Here is a tiny trained network, its code and every weight. The questions are about switching its units off for an input and a target symbol, where a switched-off unit gives its printed mean instead of its output.

import numpy as np


def w(rows, s, z=0):
    codes = np.array(rows[::2]) - 128.0
    scale = np.full(codes.shape[1], s)
    scale[-1] = z or s
    return codes * scale


def softmax(a):
    e = np.exp(a - a.max(-1, keepdims=True))
    return e / e.sum(-1, keepdims=True)


def log_softmax(a):
    a = a - a.max(-1, keepdims=True)
    return a - np.log(np.exp(a).sum(-1, keepdims=True))


def net(x, mask):
    ids = ['Γβεζλξπτω'.index(c) for c in x.split()]
    T = len(ids)
    res = E[ids] + P[:T]
    u = 0
    for l in range(3):
        r = res
        for j in range(2):
            rows = slice(3 * j, 3 * j + 3)
            q, k, v = (r @ M[l][rows].T for M in (Q, K, V))
            z = softmax(np.where(np.tri(T) > 0, q @ k.T / 3**0.5, -1e9)) @ v
            o = O[l][rows]
            res = res + np.where(mask[u + j], z, o[:, -1]) @ o[:, :-1]
        u += 2
    return log_softmax(res[-1] @ U[:, :-1].T + U[:, -1])


Q, K, V, O = {}, {}, {}, {}
E = w([
[151,97,76,166,159,197,22,191,144,121],'Γ',
[95,86,103,140,211,73,87,174,126,90],'β',
[149,102,62,56,81,225,142,76,120,101],'ε',
[118,60,121,107,49,104,151,179,178,133],'ζ',
[164,65,101,101,185,186,148,163,133,117],'λ',
[138,77,137,105,142,36,87,209,205,123],'ξ',
[48,67,135,184,129,142,169,97,105,83],'π',
[209,92,72,218,163,100,141,57,71,163],'τ',
[141,113,105,115,139,111,99,80,24,252],'ω',
],0.02)
P = w([
[51,74,94,97,255,136,108,96,244,244],'0',
[85,116,102,139,166,134,111,168,128,169],'1',
[97,118,107,141,158,129,123,178,108,140],'2',
[113,115,118,140,143,115,122,173,106,121],'3',
[133,102,132,134,135,114,120,157,93,110],'4',
[153,96,138,138,128,104,119,149,101,95],'5',
[177,82,150,138,117,101,114,138,99,88],'6',
[191,83,160,138,118,103,111,128,110,75],'7',
],0.0093)
Q[0] = w([
[111,127,163,59,114,110,135,157,191,3],'L0H1',
[193,129,81,171,153,84,196,184,126,189],'L0H1',
[101,63,185,38,153,196,161,159,220,105],'L0H1',
[76,46,133,107,153,194,91,115,82,133],'L0H2',
[110,174,113,79,185,179,108,225,183,111],'L0H2',
[93,156,115,62,75,103,127,127,93,170],'L0H2',
],0.0072)
K[0] = w([
[96,164,145,85,152,107,111,193,66,83],'L0H1',
[163,160,81,186,192,71,113,54,166,129],'L0H1',
[166,119,253,115,82,127,148,128,78,121],'L0H1',
[97,166,62,137,144,177,162,95,89,84],'L0H2',
[72,50,76,107,184,175,40,137,177,175],'L0H2',
[86,185,137,76,29,121,119,82,141,226],'L0H2',
],0.0067)
V[0] = w([
[156,87,119,172,152,132,86,134,106,162],'L0H1',
[153,137,209,122,111,137,101,105,77,62],'L0H1',
[145,173,83,97,102,109,107,202,68,73],'L0H1',
[88,196,130,115,154,179,94,120,76,141],'L0H2',
[90,148,122,155,87,173,71,2,103,106],'L0H2',
[75,72,135,166,93,90,95,101,144,154],'L0H2',
],0.0077)
O[0] = w([
[99,150,114,84,179,163,86,120,135,139,208],'L0H1',
[190,137,165,155,98,139,80,131,106,142,3],'L0H1',
[149,73,142,130,68,189,40,62,103,119,55],'L0H1',
[196,136,185,151,128,95,72,59,249,97,106],'L0H2',
[73,129,147,194,115,105,176,94,254,118,193],'L0H2',
[40,229,158,112,92,143,111,164,103,181,146],'L0H2',
],0.0076,0.0057)
Q[1] = w([
[150,125,115,121,153,166,225,88,133,109],'L1H1',
[137,179,254,143,99,62,154,121,108,96],'L1H1',
[168,143,94,178,213,50,139,82,71,194],'L1H1',
[131,96,98,107,159,126,88,216,161,87],'L1H2',
[114,153,105,119,199,189,130,136,96,197],'L1H2',
[90,63,123,166,197,94,97,135,157,148],'L1H2',
],0.0094)
K[1] = w([
[100,107,131,140,173,203,196,88,133,120],'L1H1',
[104,129,209,176,76,56,183,96,61,141],'L1H1',
[175,80,139,153,254,58,88,61,120,182],'L1H1',
[147,48,182,140,149,117,93,173,101,92],'L1H2',
[108,78,99,130,207,157,121,124,162,236],'L1H2',
[154,143,220,226,142,111,92,155,25,122],'L1H2',
],0.0093)
V[1] = w([
[227,135,173,115,181,172,31,119,157,47],'L1H1',
[222,139,87,47,61,235,80,133,194,134],'L1H1',
[229,103,15,169,89,2,119,78,101,193],'L1H1',
[103,93,78,184,118,47,91,121,120,13],'L1H2',
[99,110,172,198,241,61,95,208,139,167],'L1H2',
[97,128,193,101,161,179,84,117,166,99],'L1H2',
],0.0051)
O[1] = w([
[111,94,158,133,121,101,177,152,159,137,2],'L1H1',
[118,111,136,153,193,85,166,98,186,104,144],'L1H1',
[114,66,95,145,163,164,118,133,177,191,76],'L1H1',
[139,153,132,183,84,164,166,163,158,129,126],'L1H2',
[110,135,123,147,143,71,188,129,253,125,184],'L1H2',
[151,180,133,129,120,106,118,149,159,84,114],'L1H2',
],0.011,0.0055)
Q[2] = w([
[108,142,158,136,170,111,38,246,102,95],'L2H1',
[61,95,151,96,14,198,168,153,205,65],'L2H1',
[255,112,171,136,92,88,38,150,86,128],'L2H1',
[124,140,67,175,159,132,158,63,124,190],'L2H2',
[115,175,162,229,176,95,145,136,45,178],'L2H2',
[113,152,160,6,15,149,206,134,163,30],'L2H2',
],0.0074)
K[2] = w([
[106,113,142,199,174,138,65,208,153,114],'L2H1',
[107,54,201,149,40,185,176,121,174,150],'L2H1',
[211,142,111,136,101,119,2,139,122,180],'L2H1',
[99,158,74,67,144,172,132,60,117,115],'L2H2',
[24,171,118,148,170,127,159,126,132,160],'L2H2',
[160,40,184,144,42,94,150,120,76,130],'L2H2',
],0.0085)
V[2] = w([
[212,115,194,173,144,175,157,64,84,138],'L2H1',
[155,160,228,148,89,2,115,118,96,186],'L2H1',
[111,107,153,150,111,188,61,143,51,63],'L2H1',
[131,140,214,38,114,138,94,60,179,64],'L2H2',
[207,83,123,38,161,118,229,144,100,205],'L2H2',
[178,111,144,223,195,134,93,155,127,39],'L2H2',
],0.0062)
O[2] = w([
[151,181,21,175,138,37,146,124,146,166,60],'L2H1',
[132,100,87,168,216,158,90,44,148,111,7],'L2H1',
[53,94,131,94,140,127,129,193,215,121,88],'L2H1',
[43,118,182,200,199,96,61,244,107,128,140],'L2H2',
[122,238,178,239,119,173,129,160,178,76,143],'L2H2',
[157,177,171,37,62,167,171,120,2,185,101],'L2H2',
],0.0072,0.015)
U = w([
[92,101,136,97,121,91,212,159,254,92,180],'Γ',
[190,100,131,62,67,173,111,132,39,122,225],'β',
[173,149,89,91,94,133,150,109,154,153,118],'ε',
[142,120,116,98,139,81,153,102,102,132,94],'ζ',
[118,135,109,134,115,113,128,168,116,181,114],'λ',
[142,135,107,128,133,96,82,109,143,109,161],'ξ',
[138,113,152,123,120,167,130,108,132,134,37],'π',
[141,66,97,76,138,132,152,115,134,146,1],'τ',
[141,179,168,142,91,125,124,120,123,132,86],'ω',
],0.0092,0.0048)

Each question gives the input, a string of symbols that net reads in full, and the target symbol t.
The units are the heads (3 rows each of Q, K, V and O). Each row of codes is followed by its name. A weight is (code - 128) times the scale printed after its matrix; where a second scale follows, it is the last column's (O and U).
mask holds one flag per head, layer by layer. A switched-off head (its flag False) gives its mean, the last column of its rows in O, instead of its output. The means were averaged over made-up inputs and are rounded, as every weight is.
A unit's drop is (log p(t) with every unit on - log p(t) with that unit switched off) / (log p(t) with every unit on - log p(t) with every unit switched off).
The circuit of an input: a set's keep is (log p(t) with only the set's units on - log p(t) with every unit switched off) / (log p(t) with every unit on - log p(t) with every unit switched off). Starting from all 6 units, units are removed one at a time, each time the one whose removal leaves the highest keep (on an exact tie, the one counted first), for as long as the keep stays at least 0.8.
circuit, biggest first: the units of the circuit, biggest drop first
unit that matters most: the unit with the biggest drop
which heads matter: for each layer, one digit per head in row order, 1 if its drop is at least 0.15 and else 0, layers parted by /
drop when u is switched off: that unit's drop, to one decimal
input ω τ ε τ, target ξ: unit that matters most	L2H2
input τ ε ω, target ε: circuit, biggest first	[L2H2, L1H1, L0H1]
input ε Γ λ ε ε Γ ζ τ, target λ: which heads matter	01 / 10 / 01
input π τ ε ξ ε ω, target τ: circuit, biggest first	[L1H1, L2H2, L0H2, L2H1]
input π ε τ ε τ, target τ: which heads matter	01 / 10 / 01
input ε Γ ξ ε λ ξ, target β: which heads matter	11 / 00 / 11
input ε τ τ ε ε ξ ζ Γ, target Γ: which heads matter	01 / 10 / 00
input ζ τ ε λ τ, target Γ: circuit, biggest first	[L2H2, L0H2, L1H2]
input π Γ ζ ε τ, target τ: circuit, biggest first	[L1H1, L2H2, L0H2]
input π τ τ ε, target Γ: which heads matter	00 / 10 / 00
input τ ε ζ ε λ ω, target ε: which heads matter	00 / 11 / 01
input ζ Γ π ξ ε τ, target Γ: which heads matter	01 / 10 / 01
input λ π τ ε Γ ε τ, target ω: which heads matter	11 / 01 / 11
input ε λ τ λ ω, target λ: which heads matter	00 / 10 / 01
input Γ ε Γ, target β: which heads matter	10 / 00 / 11
input τ ζ ζ, target β: which heads matter	01 / 10 / 10
input ε ζ π ζ, target β: circuit, biggest first	[L0H2, L1H1]
input π ε β ζ λ ε ε β, target β: circuit, biggest first	[L2H2]
input ω λ ε λ, target β: drop when L2H1 is switched off	0.5
input τ ζ λ ε λ, target β: drop when L0H2 is switched off	1.0
input β ε τ, target β: drop when L1H1 is switched off	0.2
input ε ζ λ ε τ, target λ: unit that matters most	L1H1
